Below are the code and all the weights of a small trained network. Each question names an input and a class and asks about switching units off, where a switched-off unit gives its printed mean instead of its output.

import numpy as np


def w(rows, s, z=0):
    codes = np.array(rows[::2]) - 128.0
    scale = np.full(codes.shape[1], s)
    scale[-1] = z or s
    return codes * scale


def f(y):
    return np.maximum(y, 0)


def log_softmax(a):
    a = a - a.max(-1, keepdims=True)
    return a - np.log(np.exp(a).sum(-1, keepdims=True))


def net(x, mask):
    res = np.array(x, float).reshape(1, 6) / 4 @ E
    y = f(res @ A[0][:, :-1].T + A[0][:, -1])
    res = res + np.where(mask, y, B[0][:, -1]) @ B[0][:, :-1]
    return log_softmax(res[-1] @ U[:, :-1].T + U[:, -1])


A, B = {}, {}
E = w([
[128,129,128,129],'x0',
[56,44,82,155],'x1',
[127,130,126,130],'x2',
[29,175,145,30],'x3',
[201,104,2,71],'x4',
[128,128,127,129],'x5',
],0.01)
A[0] = w([
[213,205,157,113,228],'n0',
[152,206,189,94,181],'n1',
[133,105,239,255,239],'n2',
[111,133,118,150,106],'n3',
[94,163,76,27,99],'n4',
[82,109,153,130,86],'n5',
[158,168,138,121,217],'n6',
[126,147,147,124,59],'n7',
[188,109,108,126,142],'n8',
[178,200,150,115,247],'n9',
[127,148,161,117,82],'n10',
[124,82,112,64,192],'n11',
[179,96,138,179,253],'n12',
[129,90,155,184,157],'n13',
[105,2,95,129,133],'n14',
[95,56,115,144,139],'n15',
[176,107,97,145,128],'n16',
[31,57,98,133,153],'n17',
[70,136,189,137,237],'n18',
[54,160,199,135,147],'n19',
],0.016,0.0044)
B[0] = w([
[181,103,127,92,202],'n0',
[169,136,178,89,199],'n1',
[142,254,153,103,255],'n2',
[123,122,140,134,136],'n3',
[165,211,167,125,197],'n4',
[96,110,132,115,158],'n5',
[156,106,126,107,166],'n6',
[143,123,141,135,139],'n7',
[152,87,111,127,167],'n8',
[206,123,157,95,190],'n9',
[147,122,146,127,149],'n10',
[114,160,104,131,171],'n11',
[161,125,54,153,192],'n12',
[105,146,131,133,177],'n13',
[89,135,78,197,196],'n14',
[84,136,114,159,173],'n15',
[131,87,101,152,167],'n16',
[37,143,155,139,200],'n17',
[102,89,187,116,206],'n18',
[122,66,175,118,211],'n19',
],0.036,0.019)
U = w([
[162,231,110,8,198],'0',
[91,242,141,140,196],'1',
[165,75,216,123,131],'2',
[49,73,181,106,131],'3',
[203,78,101,108,99],'4',
[84,119,51,125,2],'5',
],0.012,0.0034)

Each question gives the input, the list of numbers given to net, and the class t.
The units are the neurons (one row each of A and B). Each row of codes is followed by its name. A weight is (code - 128) times the scale printed after its matrix; where a second scale follows, it is the last column's (A, B and U).
mask holds one flag per neuron, in row order. A switched-off neuron (its flag False) gives its mean, the last column of its row in B, instead of its output. The means were averaged over made-up inputs and are rounded, as every weight is.
A unit's drop is (log p(t) with every unit on - log p(t) with that unit switched off) / (log p(t) with every unit on - log p(t) with every unit switched off).
The circuit of an input: a set's keep is (log p(t) with only the set's units on - log p(t) with every unit switched off) / (log p(t) with every unit on - log p(t) with every unit switched off). Starting from the 12 units with the biggest drops (on a tie, the unit counted first), units are removed one at a time, each time the one whose removal leaves the highest keep (on an exact tie, the one counted first), for as long as the keep stays at least 0.8.
circuit, biggest first: the units of the circuit, biggest drop first
most important unit: the unit with the biggest drop
top k neurons: the k neurons with the biggest drops, biggest first
drop when u is switched off: that unit's drop, to one decimal
input [4,-3,3,4,0,-2], class 2: circuit, biggest first -> n2
input [1,1,2,-7,0,2], class 1: top 3 neurons -> n2; n9; n1
input [0,8,8,1,1,0], class 1: top 3 neurons -> n19; n17; n14
input [4,-3,-6,6,0,-2], class 2: top 2 neurons -> n2; n19
input [-8,-5,-6,1,-8,0], class 2: top 3 neurons -> n19; n18; n4
input [6,8,-7,2,-8,5], class 3: top 2 neurons -> n19; n18
input [-4,8,-4,1,5,-1], class 1: top 2 neurons -> n17; n4
input [6,1,1,6,0,-2], class 3: top 2 neurons -> n2; n9
input [-5,-1,3,-3,1,-3], class 4: top 2 neurons -> n2; n4
input [7,6,0,-4,1,1], class 5: top 2 neurons -> n4; n2
input [3,-7,3,0,8,-6], class 4: top 2 neurons -> n2; n8
input [-1,2,-3,-7,1,-1], class 5: top 2 neurons -> n4; n12
input [3,0,-1,0,1,-2], class 4: drop when n2 is switched off -> 1.2
input [-3,-3,-6,2,0,-1], class 2: drop when n2 is switched off -> 1.7
input [-6,2,-4,2,-6,-5], class 3: most important unit -> n19
input [-8,6,7,7,0,7], class 3: drop when n2 is switched off -> 1.3
